Below is a small trained network, with its code and all its weights. Each question gives an input and a target symbol and asks what happens when units are switched off, that is, made to give their printed mean instead of their output.

import numpy as np


def w(rows, s, z=0):
    codes = np.array(rows[::2]) - 128.0
    scale = np.full(codes.shape[1], s)
    scale[-1] = z or s
    return codes * scale


def norm(h):
    return h / np.sqrt((h * h).mean(-1, keepdims=True) + 1e-5)


def f(y):
    return np.maximum(y, 0)


def softmax(a):
    e = np.exp(a - a.max(-1, keepdims=True))
    return e / e.sum(-1, keepdims=True)


def log_softmax(a):
    a = a - a.max(-1, keepdims=True)
    return a - np.log(np.exp(a).sum(-1, keepdims=True))


def net(x, mask):
    ids = ['ΓΘΨΩαβελμξπσφ'.index(c) for c in x.split()]
    T = len(ids)
    res = E[ids] + P[:T]
    r = norm(res)
    for j in range(2):
        rows = slice(3 * j, 3 * j + 3)
        q, k, v = (r @ M[0][rows].T for M in (Q, K, V))
        z = softmax(np.where(np.tri(T) > 0, q @ k.T / 3**0.5, -1e9)) @ v
        o = O[0][rows]
        res = res + np.where(mask[j], z, o[:, -1]) @ o[:, :-1]
    y = f(norm(res) @ A[0][:, :-1].T + A[0][:, -1])
    res = res + np.where(mask[2:10], y, B[0][:, -1]) @ B[0][:, :-1]
    return log_softmax(norm(res)[-1] @ U[:, :-1].T + U[:, -1])


Q, K, V, O, A, B = {}, {}, {}, {}, {}, {}
E = w([
[116,233,106,84],'Γ',
[98,121,139,211],'Θ',
[67,59,190,129],'Ψ',
[51,207,111,56],'Ω',
[164,122,94,169],'α',
[107,215,73,104],'β',
[99,1,58,84],'ε',
[147,120,60,183],'λ',
[92,95,85,54],'μ',
[134,189,113,92],'ξ',
[103,98,178,123],'π',
[113,125,217,126],'σ',
[143,116,37,204],'φ',
],0.017)
P = w([
[29,90,3,43],'0',
[76,99,31,42],'1',
[90,138,35,75],'2',
[93,150,64,93],'3',
[89,148,78,96],'4',
[96,162,95,113],'5',
[88,181,106,119],'6',
[90,179,110,130],'7',
[144,175,144,116],'8',
[43,206,75,171],'9',
[27,226,80,159],'10',
[64,171,144,119],'11',
],0.0045)
Q[0] = w([
[179,127,79,182],'H0',
[219,124,232,129],'H0',
[18,84,108,63],'H0',
[57,94,2,41],'H1',
[14,70,137,152],'H1',
[197,151,70,145],'H1',
],0.0073)
K[0] = w([
[190,110,6,148],'H0',
[152,2,174,11],'H0',
[133,128,233,230],'H0',
[127,60,243,23],'H1',
[152,171,192,146],'H1',
[91,53,95,133],'H1',
],0.0073)
V[0] = w([
[142,120,192,146],'H0',
[194,136,186,168],'H0',
[176,112,109,2],'H0',
[133,199,158,164],'H1',
[160,149,157,208],'H1',
[196,197,138,127],'H1',
],0.0086)
O[0] = w([
[64,89,212,54,118],'H0',
[129,46,2,140,42],'H0',
[187,173,41,35,81],'H0',
[45,201,108,112,74],'H1',
[45,60,128,41,35],'H1',
[30,64,169,120,2],'H1',
],0.0064,0.0052)
A[0] = w([
[121,82,162,62,134],'N0',
[69,135,146,177,91],'N1',
[115,132,94,148,254],'N2',
[111,117,253,79,138],'N3',
[89,110,101,71,23],'N4',
[162,126,118,157,64],'N5',
[160,202,181,140,236],'N6',
[115,118,120,103,223],'N7',
],0.012,0.0054)
B[0] = w([
[86,163,156,141,175],'N0',
[142,77,191,153,166],'N1',
[86,160,210,95,196],'N2',
[148,130,38,234,241],'N3',
[83,91,136,57,135],'N4',
[93,2,67,201,139],'N5',
[91,125,154,154,254],'N6',
[130,169,131,152,175],'N7',
],0.0085,0.0091)
U = w([
[97,125,129,106,54],'Γ',
[126,113,168,134,14],'Θ',
[159,156,122,70,144],'Ψ',
[162,59,53,92,201],'Ω',
[125,101,170,125,8],'α',
[13,79,116,37,224],'β',
[171,126,170,132,42],'ε',
[131,106,170,127,17],'λ',
[85,49,224,199,255],'μ',
[127,136,166,102,78],'ξ',
[133,107,170,124,27],'π',
[104,104,182,105,84],'σ',
[152,90,121,245,148],'φ',
],0.012,0.0059)

Each question gives the input, a string of symbols that net reads in full, and the target symbol t.
The units are the heads (3 rows each of Q, K, V and O) and the neurons (one row each of A and B). Each row of codes is followed by its name. A weight is (code - 128) times the scale printed after its matrix; where a second scale follows, it is the last column's (O, A, B and U).
mask holds one flag per unit, heads first, then neurons. A switched-off unit (its flag False) gives its mean, the last column of its rows in O or B, instead of its output. The means were averaged over made-up inputs and are rounded, as every weight is.
A unit's drop is (log p(t) with every unit on - log p(t) with that unit switched off) / (log p(t) with every unit on - log p(t) with every unit switched off).
The circuit of an input: a set's keep is (log p(t) with only the set's units on - log p(t) with every unit switched off) / (log p(t) with every unit on - log p(t) with every unit switched off). Starting from all 10 units, units are removed one at a time, each time the one whose removal leaves the highest keep (on an exact tie, the one counted first), for as long as the keep stays at least 0.8.
circuit, biggest first: the units of the circuit, biggest drop first
unit that matters most: the unit with the biggest drop
top k neurons: the k neurons with the biggest drops, biggest first
which heads matter: for each layer, one digit per head in row order, 1 if its drop is at least 0.15 and else 0, layers parted by /
drop when u is switched off: that unit's drop, to one decimal
input ε Θ ε β Γ Θ Ω, target μ: circuit, biggest first : (H0, N1)
input Γ Θ ε σ, target φ: which heads matter : 00
input ξ σ Ψ σ π ε σ φ Ω, target β: circuit, biggest first : (H0, H1)
input σ π φ λ Θ Θ σ σ π Γ β φ, target μ: which heads matter : 01
input Ψ σ Ψ Ψ Ω ε Ψ ε μ, target β: which heads matter : 10
input ξ μ Θ Γ σ σ α σ Ω, target β: circuit, biggest first : (H1, H0)
input Ψ π μ, target Ψ: circuit, biggest first : (H1, N3)
input σ Ψ ε ξ ε, target β: unit that matters most : N3
input φ ξ Ψ Ψ ε λ β ε, target Ω: top 4 neurons : (N6, N3, N1, N0)
input Ψ σ Θ Ω, target μ: top 2 neurons : (N1, N6)
input π π Θ σ Ω σ Ψ μ, target β: top 2 neurons : (N4, N6)
input φ Θ σ σ ε σ Ψ Θ σ Ψ φ, target μ: top 3 neurons : (N3, N2, N1)
input Θ Ψ σ β Θ μ, target μ: drop when N4 is switched off : -0.1
input Ψ Ψ Γ μ ε μ, target Ψ: drop when N7 is switched off : 0.0
input ξ Ψ π, target φ: drop when N2 is switched off : 0.2
input σ Ψ Ψ π, target φ: drop when N2 is switched off : 0.1
input ε φ Θ λ λ Γ β μ, target μ: top neuron : (N3)
